Below are the code and all the weights of a small trained network. Each question names an input and a target symbol and asks about switching units off, where a switched-off unit gives its printed mean instead of its output.

import numpy as np


def w(rows, s, z=0):
    codes = np.array(rows[::2]) - 128.0
    scale = np.full(codes.shape[1], s)
    scale[-1] = z or s
    return codes * scale


def f(y):
    return y / 2 * (1 + np.tanh(0.7978845608 * (y + 0.044715 * y**3)))


def softmax(a):
    e = np.exp(a - a.max(-1, keepdims=True))
    return e / e.sum(-1, keepdims=True)


def log_softmax(a):
    a = a - a.max(-1, keepdims=True)
    return a - np.log(np.exp(a).sum(-1, keepdims=True))


def net(x, mask):
    ids = ['αβδζθλμξπστφω'.index(c) for c in x.split()]
    T = len(ids)
    res = E[ids] + P[:T]
    r = res
    for j in range(2):
        rows = slice(2 * j, 2 * j + 2)
        q, k, v = (r @ M[0][rows].T for M in (Q, K, V))
        z = softmax(np.where(np.tri(T) > 0, q @ k.T / 2**0.5, -1e9)) @ v
        o = O[0][rows]
        res = res + np.where(mask[j], z, o[:, -1]) @ o[:, :-1]
    y = f(res @ A[0][:, :-1].T + A[0][:, -1])
    res = res + np.where(mask[2:6], y, B[0][:, -1]) @ B[0][:, :-1]
    return log_softmax(res[-1] @ U[:, :-1].T + U[:, -1])


Q, K, V, O, A, B = {}, {}, {}, {}, {}, {}
E = w([
[160,156,233,99,67,244,163],'α',
[104,242,156,31,37,205,94],'β',
[184,148,168,105,217,154,119],'δ',
[152,165,140,148,235,135,150],'ζ',
[149,171,200,121,153,125,185],'θ',
[186,236,240,88,248,42,49],'λ',
[110,111,160,114,223,114,92],'μ',
[102,91,18,105,138,206,205],'ξ',
[6,164,104,80,91,188,125],'π',
[82,138,157,143,198,92,128],'σ',
[114,104,230,67,118,100,108],'τ',
[91,153,194,126,127,81,169],'φ',
[118,142,112,23,69,197,155],'ω',
],0.017)
P = w([
[5,128,138,33,239,95,141],'0',
[95,136,115,113,174,129,127],'1',
[115,124,125,98,171,142,122],'2',
[131,117,124,105,172,145,120],'3',
[136,111,128,107,168,145,120],'4',
[134,106,141,105,153,138,114],'5',
[127,110,132,127,160,143,113],'6',
[125,120,135,129,154,135,114],'7',
[121,128,151,130,133,122,121],'8',
],0.013)
Q[0] = w([
[207,136,106,151,8,192,94],'H1',
[147,156,193,100,236,96,153],'H1',
[146,139,93,194,40,149,98],'H2',
[81,84,93,127,77,182,180],'H2',
],0.012)
K[0] = w([
[246,137,102,189,29,100,96],'H1',
[115,110,189,71,190,133,156],'H1',
[216,163,129,246,46,128,64],'H2',
[162,70,95,169,74,158,139],'H2',
],0.013)
V[0] = w([
[191,199,231,151,151,137,173],'H1',
[161,177,79,116,142,142,250],'H1',
[107,125,155,79,23,132,194],'H2',
[198,154,125,77,150,233,10],'H2',
],0.011)
O[0] = w([
[124,179,156,16,107,106,169,2],'H1',
[72,239,223,113,116,146,84,59],'H1',
[255,123,158,45,149,186,80,141],'H2',
[81,63,207,141,184,133,224,110],'H2',
],0.012,0.0016)
A[0] = w([
[112,108,146,75,154,176,230,144],'N1',
[94,12,173,187,166,70,132,134],'N2',
[191,130,193,150,180,2,120,3],'N3',
[134,55,61,124,87,156,229,70],'N4',
],0.0094,0.0051)
B[0] = w([
[98,106,86,169,81,117,74,251],'N1',
[222,184,115,153,106,142,192,205],'N2',
[59,82,98,90,90,222,118,146],'N3',
[97,162,144,6,153,108,114,158],'N4',
],0.012,0.013)
U = w([
[34,149,37,46,90,245,109,98],'α',
[107,110,86,137,73,255,165,131],'β',
[105,108,127,171,96,160,185,215],'δ',
[80,139,192,110,188,85,154,251],'ζ',
[135,203,162,54,166,137,144,98],'θ',
[106,135,74,77,102,100,153,34],'λ',
[168,193,109,99,126,161,188,132],'μ',
[122,140,174,148,152,93,68,118],'ξ',
[209,107,119,180,103,121,105,143],'π',
[111,103,30,166,86,38,72,76],'σ',
[162,87,102,43,181,73,145,230],'τ',
[160,199,58,91,86,127,94,1],'φ',
[142,139,222,87,209,165,174,158],'ω',
],0.0072,0.0046)

Each question gives the input, a string of symbols that net reads in full, and the target symbol t.
The units are the heads (2 rows each of Q, K, V and O) and the neurons (one row each of A and B). Each row of codes is followed by its name. A weight is (code - 128) times the scale printed after its matrix; where a second scale follows, it is the last column's (O, A, B and U).
mask holds one flag per unit, heads first, then neurons. A switched-off unit (its flag False) gives its mean, the last column of its rows in O or B, instead of its output. The means were averaged over made-up inputs and are rounded, as every weight is.
A unit's drop is (log p(t) with every unit on - log p(t) with that unit switched off) / (log p(t) with every unit on - log p(t) with every unit switched off).
The circuit of an input: a set's keep is (log p(t) with only the set's units on - log p(t) with every unit switched off) / (log p(t) with every unit on - log p(t) with every unit switched off). Starting from all 6 units, units are removed one at a time, each time the one whose removal leaves the highest keep (on an exact tie, the one counted first), for as long as the keep stays at least 0.8.
circuit, biggest first: the units of the circuit, biggest drop first
top k neurons: the k neurons with the biggest drops, biggest first
heads that matter: for each layer, one digit per head in row order, 1 if its drop is at least 0.15 and else 0, layers parted by /
input π τ λ, target α: top 2 neurons : [N3; N2]
input φ β σ π φ σ τ τ τ, target φ: heads that matter : 01
input θ β σ, target θ: circuit, biggest first : [H1]
input μ τ ζ π τ π τ, target μ: heads that matter : 11
input π α φ ζ λ δ, target π: heads that matter : 10
input τ θ τ α λ, target α: heads that matter : 00
input δ σ σ σ τ π ω τ, target δ: circuit, biggest first : [H2; N2]
input μ β ξ β π μ, target μ: top 2 neurons : [N2; N1]
input τ τ δ β π θ, target τ: heads that matter : 10
input τ ξ ξ α φ δ δ, target τ: heads that matter : 10
input λ ξ ζ τ, target λ: heads that matter : 11
input α σ τ τ β α σ α ζ, target α: top 3 neurons : [N3; N1; N2]
input α π ω τ α α τ, target α: circuit, biggest first : [H1; N3; N1; H2]
input π φ π, target β: circuit, biggest first : [H1]
input β β ξ φ, target β: top 2 neurons : [N3; N1]
input μ τ ζ τ σ τ π π σ, target μ: top 2 neurons : [N2; N1]
input τ λ α, target α: top 2 neurons : [N1; N2]
input τ τ τ δ β φ π ζ, target τ: circuit, biggest first : [H1; N4]
input π ζ ζ λ ω σ, target π: top 2 neurons : [N2; N4]
input ξ ξ ξ π β μ ξ ζ, target ξ: circuit, biggest first : [H1]
